arr =
[[124 117 123 130 127 132 121 122]
 [123 126 139 140 113 128 128 124]
 [131 129 133 132 125 130 129 132]
 [134 128 128 124 131 143 133 133]
 [132 132 132 134 132 142 133 119]
 [136 131 135 133 139 143 144 125]
 [131 130 130 121 124 126 137 125]
 [133 136 105 121 146 119 127 132]
 [120 138 149 131 115 115 138 125]
 [134 128 115 123 152 107 123 129]
 [138 120 115 124 143 113 123 131]
 [110 127 134 131 154 126 143 129]
 [132 124 156 110 133 123 126 145]]
Indices start at 1.
The entry directly below the smallest entry is 149
The entry directly above the smallest entry?
A: 130
The entry in row 1 and column 3?
A: 123
The entry just right of the smallest entry -> 121
The entry directly above 144?
A: 133
The entry in row 1 and column 2 is 117
The entry at row 3, column 2?
A: 129
The entry in the top-left corner?
A: 124
The entry just left of the smallest entry is 136
The entry in row 2 and column 1?
A: 123
The entry at row 3, column 1?
A: 131
The entry in the bottom-left corner is 132
The minimum: 105
The entry in the bottom-right corner is 145
The entry directly above the largest entry is 134
The entry in row 3 and column 3?
A: 133
The entry in the top-right corner -> 122
The entry at row 2, column 2 -> 126
The bottom entry of the column that holds the largest entry: 156
The entry just left of the largest entry is 124

[123 120 126 128 121 101]
The entry just right of 128 -> 121
The smallest entry?
Answer: 101

Questions about the matrix below. Indices start at 1.
1) Which number is the top-left entry?
2) Which number is the entry in the top-right corner?
3) Which number is the entry at row 2, column 1?
4) Which number is the entry in row 3 and column 1?
5) Which number is the entry in row 2 and column 3?
111  117  136  131  118  147  102  107  117  117  139  127  103  102  106  120
155  137  152  148  131  115  137  114  126  103  110  149  101  149  153  111
128  144  152  140  147  110  132  130  130  120  112  111  153  123  137  108
138  155  114  120  107  110  132  146  110  137  131  127  136  126  109  155
152  140  109  148  136  123  121  153  118  140  124  101  104  126  152  126
120  101  108  105  100  131  123  138  112  100  107  145  117  126  135  103
152  143  138  153  121  130  128  139  108  129  121  147  116  147  102  126
118  109  123  117  128  124  141  104  149  117  117  118  145  104  147  110
154  106  129  150  110  154  144  106  117  132  130  124  105  135  116  107
148  149  145  137  126  144  127  126  106  133  135  106  109  136  121  121
1) 111
2) 120
3) 155
4) 128
5) 152

[117 133 151 124 129 131 115]
The entry just left of the largest entry -> 133
The entry just right of 129?
Answer: 131

grid =
[[122 122 130 146 117 139 120 111 133 138 131 125 153 132 132]
 [139 114 132 121 118 118 133 133 125 116 118 135 132 120 118]
 [129 122 129 152 124 138 119 116 137 131 126 125 146 126 148]
 [139 113 135 118 118 118 138 134 125 121 122 135 132 121 113]
 [140 113 136 118 119 117 137 133 126 120 122 137 133 120 111]
 [129 122 129 150 126 138 117 117 138 131 127 124 147 126 147]
 [123 127 128 151 120 138 118 119 134 138 130 121 151 131 140]
 [141  98 148 117 112 121 139 132 130 119 129 139 125 124 108]
 [128 120 125 146 121 143 120 120 138 128 126 123 146 136 144]
 [130 121 125 145 120 144 120 119 138 128 127 122 147 134 144]
 [124 123 133 148 118 139 120 111 133 138 130 124 153 129 130]
 [129 120 125 146 119 142 120 120 139 130 126 122 145 133 143]
 [123 122 131 148 118 140 118 112 133 139 130 124 152 133 131]
 [140 113 131 120 117 118 134 133 125 116 118 135 132 121 120]
 [129 122 129 151 124 138 119 116 138 130 128 124 147 127 148]
 [141  99 147 117 111 121 137 132 130 119 129 139 124 124 108]]
Rows and columns are numbered from 1.
The minimum? 98
The entry in the top-left corner is 122
The entry in row 1 and column 2? 122
The entry at row 2, column 1: 139
The entry at row 3, column 3 is 129
The entry in row 3 and column 1? 129
The entry in the bottom-left corner -> 141
The entry directly above the smallest entry? 127
The entry just left of the smallest entry? 141
The entry at row 2, column 3 is 132
The entry in row 1 and column 3: 130
The bottom-right entry is 108
The entry just right of the smallest entry? 148
The entry directly below the smallest entry? 120
The top-right entry? 132
The entry in row 2 and column 2? 114
The entry at row 3, column 2: 122

Read these off the row that follows.
1) The second entry from the right?
2) The 4th entry?
3) The last entry?
4) The 1st entry?
[142, 114, 137, 139, 152, 125, 145, 120]
1) 145
2) 139
3) 120
4) 142

Questions about the row below.
1) Which number is the 5th-last entry?
2) Which number is the entry just right of 106?
3) Which number is the fourth entry from the end?
[106 112 133 135 124 129 134 152 125]
1) 124
2) 112
3) 129

a = [120 150 148 108 107 104 155 122 116 146 154 151 106]
The median entry is 122
Read off the entry just right of 120.
A: 150
The entry just right of the smallest entry -> 155
Read off the first entry.
A: 120

data = [138 139 138 142 142 139 138 140 143 150 156]
The last entry is 156
The first entry from the left is 138
The second entry from the left -> 139
The entry just left of the centre entry is 142

W =
[[118 137 118 139 137]
 [142 113 146 111 116]
 [106 151 103 153 148]
 [115 143 111 145 142]
 [119 139 112 146 140]
 [144 110 144 110 114]
 [111 144 110 147 144]
 [123 132 120 138 130]
 [140 120 142 114 121]
 [143 115 143 114 114]
 [142 114 145 109 116]]
Rows and columns are numbered from 1.
The top-right entry: 137
The entry at row 1, column 3 is 118
The entry at row 2, column 1 -> 142
The entry in row 1 and column 2 is 137
The entry directly above the smallest entry -> 146
What is the entry directly below the largest entry?
Answer: 145
The entry directly below the centre entry -> 110
The entry directly above the centre entry is 112
The entry directly above 109 is 114
The entry just left of 112: 139
What is the entry at row 3, column 1?
Answer: 106
What is the top-left entry?
Answer: 118
What is the bottom-left entry?
Answer: 142
What is the entry directly above 147?
Answer: 110
What is the median of all entries?
Answer: 130
The entry directly above the largest entry -> 111
What is the entry in the bottom-right corner?
Answer: 116
The bottom entry of the column that holds the largest entry -> 109
The entry just right of the smallest entry: 153
The minimum: 103

X = [128 138 124 120 122  99 139 130 136 115 121 115 132 136]
What is the entry just right of 124?
A: 120
The entry just left of 99 is 122

Questions about the row below.
1) The entry just right of the largest entry?
2) The entry just left of 136?
3) The entry just right of 108?
array([117, 152, 123, 108, 136, 123, 109, 119, 145])
1) 123
2) 108
3) 136

[[149 135 120 129 150 126 127 130 141]
 [149 122 126 129 152 122 125 132 147]
 [148 118 126 129 151 120 124 130 150]
 [146 116 133 131 146 128 129 125 146]
 [147 117 126 127 151 124 125 129 147]
 [112 141 134 129 113 141 136 124 108]
 [109 136 140 130 113 143 138 122 108]
 [152 122 127 131 151 120 125 133 150]
 [152 126 124 130 153 120 124 135 148]
 [148 117 122 127 148 120 123 126 149]
 [117 129 136 116 125 130 133 132 123]
 [107 131 141 126 114 144 138 121 110]
 [148 115 125 130 148 123 125 121 150]
 [111 139 138 132 112 142 136 123 109]
 [120 147 133 136 117 139 135 124 111]]
Counting starts at 1.
The entry just left of the centre entry: 131
The entry at row 1, column 2 -> 135
The entry directly below the centre entry: 153
The entry in the bottom-right corner: 111
Find the entry in row 1 and column 3.
Answer: 120
Find the entry in row 2 and column 1.
Answer: 149
The entry at row 1, column 1: 149
Find the entry just left of the largest entry.
Answer: 130
The entry directly below the smallest entry is 148
Find the entry at row 3, column 1.
Answer: 148
Find the entry in row 2 and column 3.
Answer: 126
The entry just right of the smallest entry is 131
Find the entry just right of 142.
Answer: 136
The entry in the top-right corner -> 141
Find the entry at row 2, column 2.
Answer: 122
The entry just left of 134: 141
Find the entry just right of the largest entry.
Answer: 120
Find the smallest entry.
Answer: 107
Find the entry in row 3 and column 3.
Answer: 126
The top entry of the column that holds the largest entry -> 150
The bottom-left entry is 120
The entry directly below the largest entry -> 148
Find the entry at row 3, column 2.
Answer: 118

m =
[[128 128 138 132 121 122 144]
 [121 150 142 117 117 106 145]]
Read off the entry in the bottom-left corner.
121
Read off the last entry, reading row by row.
145
The 4th-last entry, reading row by row -> 117
The second entry on the diagonal from the top-right corner: 106
Read off the first entry on the diagonal from the top-right corner.
144
